Small tables with named rows and columns. After each table, cells are looked up by row and column.

Rati
|  | Rop | Fule | Tefu | Tudupi | Denedim | Nanoka |
|---|---|---|---|---|---|---|
| Zinu | 90 | 75 | 62 | 50 | 62 | 32 |
| Basazu | 76 | 80 | 38 | 54 | 67 | 38 |
| Fem | 86 | 55 | 59 | 58 | 67 | 18 |

Basazu, Tudupi => 54
Fem, Nanoka => 18
Fem, Rop => 86
Fem, Denedim => 67
Fem, Tudupi => 58
Basazu, Denedim => 67
Zinu, Tudupi => 50
Basazu, Tefu => 38
Basazu, Rop => 76
Fem, Fule => 55
Zinu, Denedim => 62
Zinu, Nanoka => 32
Zinu, Tefu => 62
Zinu, Fule => 75
Fem, Tefu => 59
Basazu, Nanoka => 38

Revim =
          Zut  Kalumo  Bikud   Bol  Fetan  Notof
Vup       617    -707   -479  -318    117   -787
Zul      -795    -381   -716   541   -923    -50
Mur       188    -243    319   456    682    365
Nado      354    -625   -537  -284   -559    210
Rav       585     684    628   643   -477   -106
Volun    -297     488   -420  -528    527     78
Doni     -530    -777    603  -730   -171    589
Gez       354    -654   -820    29    525    292
Tav        52     647    155   187   -739   -402
Kedotuf  -569    -457     16  -672    396    119
Bolori    578    -489    -46  -228   -203    525
Moma     -313    -775   -908   138   -540   -746

What is the Fetan of Nado in Revim?
-559
What is the Bikud of Vup in Revim?
-479
What is the Bikud of Nado in Revim?
-537
What is the Bol of Zul in Revim?
541
What is the Kalumo of Gez in Revim?
-654
What is the Kalumo of Moma in Revim?
-775
What is the Kalumo of Tav in Revim?
647
What is the Kalumo of Mur in Revim?
-243
What is the Zut of Gez in Revim?
354
What is the Bikud of Moma in Revim?
-908
What is the Bikud of Gez in Revim?
-820
Row with the largest Bikud: Rav

Table Zum
,Nevubil,Tiro
Nomozef,90,190
Pem,163,178
Kefug,128,187
Gavuv,56,184
Kufesez,184,104
Mogeko,76,194
Katiseg,115,214
Misaf,25,152

Tiro of Katiseg = 214
Tiro of Gavuv = 184
Nevubil of Kufesez = 184
Tiro of Mogeko = 194
Tiro of Pem = 178
Nevubil of Nomozef = 90
Tiro of Kufesez = 104
Tiro of Misaf = 152
Nevubil of Pem = 163
Nevubil of Kefug = 128
Nevubil of Mogeko = 76
Tiro of Kefug = 187
Nevubil of Gavuv = 56
Tiro of Nomozef = 190
Nevubil of Misaf = 25
Nevubil of Katiseg = 115

Limizu
|  | Fol | Remuded | Mog | Sar | Nevero | Zezi | Dez | Zuzamil | Moru | Lis |
|---|---|---|---|---|---|---|---|---|---|---|
| Sek | 63 | 168 | 71 | 176 | 146 | 206 | 139 | 121 | 138 | 195 |
| Mis | 158 | 80 | 214 | 45 | 143 | 113 | 163 | 150 | 155 | 132 |
| Damavoz | 114 | 19 | 210 | 156 | 143 | 186 | 102 | 79 | 216 | 52 |
| Lekefov | 127 | 174 | 74 | 173 | 149 | 163 | 94 | 143 | 88 | 171 |
| Fomo | 115 | 108 | 217 | 64 | 178 | 177 | 169 | 165 | 184 | 202 |
| Pab | 108 | 85 | 153 | 121 | 97 | 131 | 161 | 107 | 175 | 90 |
| Mut | 135 | 169 | 73 | 114 | 176 | 101 | 55 | 123 | 40 | 168 |
| Sof | 115 | 84 | 141 | 160 | 156 | 196 | 123 | 113 | 190 | 108 |
| Reribep | 155 | 82 | 188 | 33 | 159 | 62 | 101 | 121 | 106 | 111 |
| Siv | 143 | 127 | 119 | 188 | 167 | 155 | 47 | 154 | 109 | 133 |

What is the Moru of Fomo in Limizu? 184
What is the Zuzamil of Mis in Limizu? 150
What is the Moru of Siv in Limizu? 109
What is the Fol of Sek in Limizu? 63
What is the Fol of Reribep in Limizu? 155
What is the Sar of Damavoz in Limizu? 156
What is the Lis of Sof in Limizu? 108
Which row has the largest Dez? Fomo

Garalo:
	Kibi	Nes	Vugunu	Rese	Kefi	Tutupiv	Giziset
Tumu	3.53	-0.58	2.93	0.66	-1.06	-3.44	-1.71
Nakazov	-5.30	2.48	5.55	-2.95	1.27	-4.53	-1.56
Vamap	-7.30	-1.55	-4.79	-1.21	9.55	4.96	-1.18
Tetuzal	-2.29	0.74	-2.00	4.34	-5.11	0.08	-2.26
Vuk	-4.40	0.21	-2.43	-4.69	0.47	-2.25	-0.83
Gik	0.84	-4.54	-3.77	-0.91	5.09	1.23	-0.53
Rolib	0.30	0.91	-0.62	3.61	-5.77	-2.42	-1.80
Kup	-4.49	-4.96	-1.71	-7.11	0.31	-0.62	-1.00
Kebu	4.18	-3.12	0.28	-2.06	-6.34	-1.38	-0.85

Giziset of Rolib: -1.80
Giziset of Tumu: -1.71
Kefi of Tumu: -1.06
Giziset of Kebu: -0.85
Giziset of Tetuzal: -2.26
Kibi of Kup: -4.49
Tutupiv of Nakazov: -4.53
Nes of Kebu: -3.12
Kibi of Nakazov: -5.30
Kibi of Rolib: 0.30
Nes of Vamap: -1.55
Vugunu of Rolib: -0.62
Vugunu of Gik: -3.77
Kibi of Kebu: 4.18
Vugunu of Kebu: 0.28
Rese of Tumu: 0.66
Rese of Kup: -7.11
Which row has the largest Giziset? Gik

Nufima:
|  | Lebagat | Lezisim | Fopi | Gaf | Tabir | Los | Navabin | Tefir | Rup | Nikogu |
|---|---|---|---|---|---|---|---|---|---|---|
| Lumadof | 61.72 | 32.41 | 47.02 | 43.67 | 21.23 | 48.03 | 79.61 | 63.44 | 64.24 | 87.11 |
| Pitari | 76.33 | 70.14 | 60.44 | 84.46 | 72.66 | 35.46 | 41.88 | 49.04 | 24.06 | 36.36 |
| Vele | 75.39 | 71.66 | 59.89 | 82.92 | 74.92 | 36.13 | 41.01 | 50.05 | 24.93 | 34.06 |
| Dopa | 50.61 | 25.69 | 32.59 | 73.30 | 71.72 | 58.62 | 82.15 | 76.40 | 37.92 | 40.30 |
| Sos | 67.47 | 76.51 | 59.05 | 76.94 | 82.54 | 44.42 | 35.60 | 52.28 | 31.21 | 25.38 |
| Tedu | 86.34 | 53.31 | 33.03 | 51.15 | 36.93 | 20.99 | 56.92 | 79.46 | 60.89 | 70.54 |
| Tiline | 64.77 | 63.99 | 87.09 | 63.74 | 32.64 | 46.08 | 44.37 | 20.62 | 45.91 | 79.01 |
| Foli | 74.81 | 35.71 | 41.17 | 50.34 | 24.33 | 35.69 | 76.10 | 70.01 | 59.59 | 83.47 |
| Pulodu | 31.01 | 73.91 | 72.69 | 58.93 | 81.55 | 77.38 | 38.61 | 39.70 | 51.25 | 26.25 |
| Pozotu | 51.64 | 27.47 | 28.42 | 69.88 | 74.56 | 58.71 | 80.40 | 79.92 | 40.20 | 37.74 |
| Dep | 47.09 | 34.44 | 51.64 | 32.76 | 24.05 | 64.74 | 77.06 | 58.11 | 74.69 | 84.68 |
| Besev | 69.02 | 34.67 | 44.10 | 48.33 | 21.13 | 39.81 | 77.38 | 67.37 | 61.20 | 85.24 |
| Der | 46.12 | 45.81 | 21.18 | 43.76 | 78.71 | 65.59 | 63.32 | 86.43 | 65.90 | 32.69 |

What is the Lezisim of Besev in Nufima?
34.67
What is the Los of Der in Nufima?
65.59
What is the Los of Foli in Nufima?
35.69
What is the Los of Dopa in Nufima?
58.62
What is the Gaf of Pulodu in Nufima?
58.93
What is the Gaf of Foli in Nufima?
50.34
What is the Fopi of Der in Nufima?
21.18
What is the Lebagat of Lumadof in Nufima?
61.72

